Below are the code and all the weights of a small trained network. Each question names an input and a class and asks about switching units off, where a switched-off unit gives its printed mean instead of its output.

import numpy as np


def w(rows, s, z=0):
    codes = np.array(rows[::2]) - 128.0
    scale = np.full(codes.shape[1], s)
    scale[-1] = z or s
    return codes * scale


def norm(h):
    return h / np.sqrt((h * h).mean(-1, keepdims=True) + 1e-5)


def f(y):
    return np.maximum(y, 0)


def log_softmax(a):
    a = a - a.max(-1, keepdims=True)
    return a - np.log(np.exp(a).sum(-1, keepdims=True))


def net(x, mask):
    res = np.array(x, float).reshape(1, 7) / 4 @ E
    u = 0
    for l in range(4):
        y = f(norm(res) @ A[l][:, :-1].T + A[l][:, -1])
        res = res + np.where(mask[u : u + 12], y, B[l][:, -1]) @ B[l][:, :-1]
        u += 12
    return log_softmax(norm(res)[-1] @ U[:, :-1].T + U[:, -1])


A, B = {}, {}
E = w([
[214,118,79,135,48,52,75,136,157,155,120,150],'x0',
[119,49,115,117,162,92,123,63,122,92,110,162],'x1',
[66,89,133,102,88,147,149,150,111,249,134,242],'x2',
[132,183,125,4,173,53,182,170,165,118,109,150],'x3',
[153,226,60,148,130,148,163,38,117,103,254,213],'x4',
[65,174,197,182,84,60,136,99,162,98,109,144],'x5',
[122,114,163,94,107,91,121,117,71,144,190,91],'x6',
],0.013)
A[0] = w([
[110,102,183,66,67,71,106,101,61,164,226,71,28],'L0N0',
[116,223,105,156,85,166,150,206,145,181,149,67,11],'L0N1',
[145,132,165,103,99,73,171,104,32,99,186,57,119],'L0N2',
[83,145,158,141,91,111,128,105,185,118,137,122,47],'L0N3',
[132,129,45,185,110,179,181,149,254,128,24,180,66],'L0N4',
[140,230,118,152,93,147,155,189,134,147,136,53,75],'L0N5',
[155,140,83,182,145,199,205,137,209,66,49,168,76],'L0N6',
[193,97,37,58,185,218,91,156,79,148,145,92,28],'L0N7',
[95,7,66,132,184,58,145,50,161,63,121,180,41],'L0N8',
[127,120,152,106,104,92,149,111,47,145,163,91,51],'L0N9',
[117,196,145,113,50,183,137,184,127,151,135,114,58],'L0N10',
[33,201,201,177,65,43,113,99,167,79,115,141,21],'L0N11',
],0.0095,0.012)
B[0] = w([
[93,166,118,133,214,94,19,166,109,182,184,140,179],'L0N0',
[167,187,175,101,111,171,115,86,40,139,72,123,152],'L0N1',
[111,131,93,156,209,127,48,138,155,124,115,173,254],'L0N2',
[154,120,133,159,159,118,159,123,139,169,143,131,140],'L0N3',
[95,138,145,115,168,67,42,155,80,187,223,104,213],'L0N4',
[168,146,173,104,127,157,108,84,62,113,63,156,197],'L0N5',
[89,129,113,138,210,96,30,139,110,159,173,140,205],'L0N6',
[158,123,166,241,162,58,231,104,168,205,100,132,207],'L0N7',
[194,216,201,92,88,178,116,85,4,159,55,115,197],'L0N8',
[112,146,110,143,173,128,77,142,134,157,142,139,145],'L0N9',
[160,137,172,107,114,146,111,96,60,111,93,140,157],'L0N10',
[200,93,121,197,186,110,227,126,137,217,120,115,212],'L0N11',
],0.011,0.0054)
A[1] = w([
[122,158,93,128,100,146,152,99,149,93,179,144,2],'L1N0',
[194,86,44,88,146,189,160,171,101,139,160,101,40],'L1N1',
[71,180,174,164,84,83,109,108,170,92,111,156,60],'L1N2',
[110,96,114,197,72,163,131,141,116,89,144,128,18],'L1N3',
[82,156,182,161,80,85,157,99,171,107,136,124,69],'L1N4',
[128,163,70,129,85,135,175,113,133,69,197,162,6],'L1N5',
[65,121,113,78,34,174,166,151,130,190,158,164,35],'L1N6',
[160,189,160,125,78,176,135,192,127,124,145,112,46],'L1N7',
[149,148,128,136,144,153,111,80,151,128,122,190,85],'L1N8',
[111,164,112,76,140,112,120,131,173,137,112,150,58],'L1N9',
[107,206,122,9,133,56,197,131,199,100,104,141,4],'L1N10',
[186,133,91,134,74,111,94,156,171,121,122,148,9],'L1N11',
],0.013,0.0082)
B[1] = w([
[67,148,96,110,96,98,128,135,125,129,108,90,152],'L1N0',
[126,138,163,193,188,59,209,82,165,190,97,117,182],'L1N1',
[160,114,135,137,192,129,151,104,119,197,132,104,172],'L1N2',
[147,62,79,148,106,181,115,154,90,108,143,132,153],'L1N3',
[164,113,117,138,190,110,172,117,173,177,106,140,166],'L1N4',
[44,156,55,62,86,110,166,136,134,136,117,76,175],'L1N5',
[126,135,141,136,136,148,104,155,160,106,86,240,203],'L1N6',
[165,182,168,131,122,143,114,104,79,134,80,126,155],'L1N7',
[91,160,88,72,94,134,137,166,127,176,92,85,252],'L1N8',
[134,103,126,155,134,127,118,157,63,93,179,124,180],'L1N9',
[195,38,65,174,137,202,125,197,1,105,182,112,246],'L1N10',
[152,121,174,124,80,70,84,111,131,147,148,126,157],'L1N11',
],0.011,0.004)
A[2] = w([
[96,100,113,215,50,193,95,76,149,123,149,108,35],'L2N0',
[118,105,139,93,95,133,117,129,153,110,75,112,84],'L2N1',
[81,120,148,114,69,133,151,140,155,146,143,202,44],'L2N2',
[191,117,82,129,15,64,99,118,139,124,137,150,22],'L2N3',
[151,122,160,174,144,91,208,111,155,169,136,114,38],'L2N4',
[107,178,83,109,94,142,159,98,145,105,164,130,39],'L2N5',
[164,206,56,146,124,151,141,66,146,104,200,182,54],'L2N6',
[120,76,147,112,85,122,104,204,178,106,58,69,40],'L2N7',
[46,131,156,116,174,200,162,122,157,98,164,113,1],'L2N8',
[191,180,112,143,134,130,126,109,198,23,150,9,60],'L2N9',
[50,137,161,129,173,220,204,122,93,75,127,128,67],'L2N10',
[131,65,146,69,122,107,136,18,96,96,112,142,93],'L2N11',
],0.015,0.0068)
B[2] = w([
[180,122,90,109,178,141,151,195,61,96,156,107,190],'L2N0',
[116,157,121,132,104,128,141,129,134,130,137,123,145],'L2N1',
[130,105,123,136,151,135,128,99,120,103,110,169,167],'L2N2',
[169,138,161,94,128,131,120,103,184,100,169,103,181],'L2N3',
[150,128,62,136,121,129,168,116,152,145,119,115,214],'L2N4',
[98,114,128,132,104,151,137,127,113,110,131,103,157],'L2N5',
[59,126,154,118,111,122,144,135,102,148,118,88,255],'L2N6',
[61,140,106,96,105,133,156,99,106,128,138,96,192],'L2N7',
[162,128,133,92,111,85,101,116,158,135,158,115,160],'L2N8',
[96,82,145,116,134,130,123,98,122,127,109,250,225],'L2N9',
[179,140,143,116,79,97,108,129,181,120,152,116,216],'L2N10',
[143,193,155,141,110,183,111,153,120,164,87,126,173],'L2N11',
],0.021,0.008)
A[3] = w([
[122,116,114,130,146,115,112,78,113,48,87,134,100],'L3N0',
[103,86,125,114,112,174,124,137,157,105,108,254,2],'L3N1',
[21,93,116,117,80,146,146,164,156,125,110,72,51],'L3N2',
[106,81,120,142,105,120,121,155,139,150,44,81,102],'L3N3',
[97,166,123,99,195,159,114,151,151,130,121,134,69],'L3N4',
[85,148,125,134,177,97,66,159,155,137,166,137,124],'L3N5',
[90,196,71,151,92,148,123,81,132,149,156,114,91],'L3N6',
[113,153,104,165,145,124,135,109,191,89,112,123,67],'L3N7',
[114,140,144,193,142,136,126,101,146,92,128,71,87],'L3N8',
[135,127,117,92,134,121,96,133,66,157,177,150,128],'L3N9',
[177,123,127,85,79,94,103,119,241,100,168,125,27],'L3N10',
[119,126,94,148,127,171,107,138,187,97,108,136,19],'L3N11',
],0.012,0.0067)
B[3] = w([
[106,119,126,123,51,158,116,189,131,225,167,209,161],'L3N0',
[96,28,85,159,88,124,105,60,162,59,97,206,171],'L3N1',
[62,166,50,118,89,173,141,68,128,54,197,76,184],'L3N2',
[82,254,140,151,139,109,181,85,125,99,210,125,180],'L3N3',
[139,119,109,182,110,98,64,66,118,137,129,99,155],'L3N4',
[102,61,59,131,151,155,55,137,187,120,114,105,202],'L3N5',
[60,73,166,98,153,132,109,117,188,103,38,46,182],'L3N6',
[128,138,118,143,176,170,178,131,137,173,165,169,136],'L3N7',
[122,145,145,122,135,86,143,123,120,163,191,182,142],'L3N8',
[97,150,117,206,142,126,123,174,211,16,31,97,254],'L3N9',
[157,173,172,146,85,186,86,136,203,65,217,114,167],'L3N10',
[145,88,175,102,113,82,107,143,120,112,152,91,128],'L3N11',
],0.0093,0.0082)
U = w([
[14,133,101,88,81,125,196,96,110,105,133,61,141],'0',
[167,110,126,186,194,78,225,94,157,211,109,124,136],'1',
[104,66,132,125,127,140,110,102,135,94,101,253,146],'2',
[76,145,123,129,221,97,21,149,133,150,168,109,128],'3',
[178,220,183,116,103,176,112,111,60,141,45,121,140],'4',
[182,84,78,137,161,146,174,231,65,56,164,98,124],'5',
[183,131,152,95,76,121,120,108,226,100,188,97,146],'6',
[143,165,74,170,118,141,134,119,179,117,34,106,1],'7',
],0.02,0.0052)

Each question gives the input, the list of numbers given to net, and the class t.
The units are the neurons (one row each of A and B). Each row of codes is followed by its name. A weight is (code - 128) times the scale printed after its matrix; where a second scale follows, it is the last column's (A, B and U).
mask holds one flag per neuron, layer by layer. A switched-off neuron (its flag False) gives its mean, the last column of its row in B, instead of its output. The means were averaged over made-up inputs and are rounded, as every weight is.
A unit's drop is (log p(t) with every unit on - log p(t) with that unit switched off) / (log p(t) with every unit on - log p(t) with every unit switched off).
The circuit of an input: a set's keep is (log p(t) with only the set's units on - log p(t) with every unit switched off) / (log p(t) with every unit on - log p(t) with every unit switched off). Starting from the 12 units with the biggest drops (on a tie, the unit counted first), units are removed one at a time, each time the one whose removal leaves the highest keep (on an exact tie, the one counted first), for as long as the keep stays at least 0.8.
units of the circuit, in order: the units of the circuit, biggest drop first
top k neurons: the k neurons with the biggest drops, biggest first
top k neurons in layer l: the k neurons of layer l with the biggest drops, biggest first
drop of u: that unit's drop, to one decimal
input [-5,-8,0,-3,-4,-8,8], class 1: units of the circuit, in order : (L0N7)
input [2,4,8,0,6,8,-8], class 1: top 2 neurons in layer 1 : (L1N2 L1N4)
input [5,5,-6,8,3,7,5], class 5: top 2 neurons : (L1N10 L0N7)
input [-6,-8,8,7,2,-7,6], class 2: units of the circuit, in order : (L1N6 L2N2)
input [-7,-3,-8,-8,6,3,-6], class 2: top 3 neurons : (L2N9 L1N10 L0N4)
input [-6,-1,4,-7,0,-7,0], class 1: top 2 neurons : (L1N1 L0N7)
input [-5,2,8,-3,-7,-8,-8], class 1: top 3 neurons in layer 2 : (L2N9 L2N6 L2N5)
input [-6,-8,7,5,6,2,7], class 4: top 4 neurons : (L2N9 L0N10 L0N1 L1N7)
input [0,-8,3,1,1,7,-3], class 4: top 2 neurons : (L0N1 L0N5)
input [-6,-4,7,0,-6,0,8], class 3: top 2 neurons : (L0N0 L2N9)
input [-8,-8,8,-1,3,4,2], class 2: top 4 neurons : (L1N6 L2N2 L3N1 L0N8)
input [7,-1,-2,-8,-7,-8,-8], class 1: top 2 neurons : (L0N7 L1N1)
input [1,0,5,7,-1,-6,-4], class 5: top 4 neurons : (L1N10 L0N11 L1N9 L2N9)
input [6,-2,-6,8,-8,-8,-2], class 0: units of the circuit, in order : (L2N7)
input [7,-7,-7,-3,-1,7,5], class 1: top 4 neurons : (L0N11 L1N2 L2N4 L2N10)
input [1,-7,4,8,6,6,-2], class 5: top 2 neurons : (L1N10 L0N8)
input [2,-8,-4,5,4,-5,-8], class 3: top 3 neurons : (L0N6 L0N4 L0N8)
input [-1,-6,1,6,7,8,-5], class 1: top 2 neurons : (L0N11 L1N2)
input [6,3,3,0,4,4,-6], class 3: top 2 neurons : (L0N4 L0N6)
input [7,7,2,5,-6,6,-7], class 3: top neuron : (L0N4)
input [-6,-6,-4,5,1,-5,4], class 4: top 3 neurons in layer 1 : (L1N7 L1N5 L1N10)
input [-5,-8,3,-2,4,-7,0], class 4: top 4 neurons in layer 0 : (L0N1 L0N10 L0N11 L0N5)
input [2,-8,-6,-2,0,6,7], class 4: top 2 neurons in layer 0 : (L0N5 L0N1)
input [-7,8,5,2,-3,5,8], class 3: top 2 neurons in layer 0 : (L0N0 L0N2)
input [6,-7,8,-1,-4,8,3], class 1: drop of L1N4 : 0.3
input [7,6,-8,4,4,-4,-7], class 2: drop of L2N9 : 2.2
input [-6,3,7,3,3,1,5], class 2: drop of L2N2 : 0.8
input [-8,3,-8,4,-2,6,0], class 2: units of the circuit, in order : (L2N9)
input [3,0,-8,-4,2,2,-5], class 2: drop of L2N10 : 0.0
input [-4,7,4,6,2,2,-7], class 3: top 3 neurons in layer 0 : (L0N6 L0N4 L0N5)
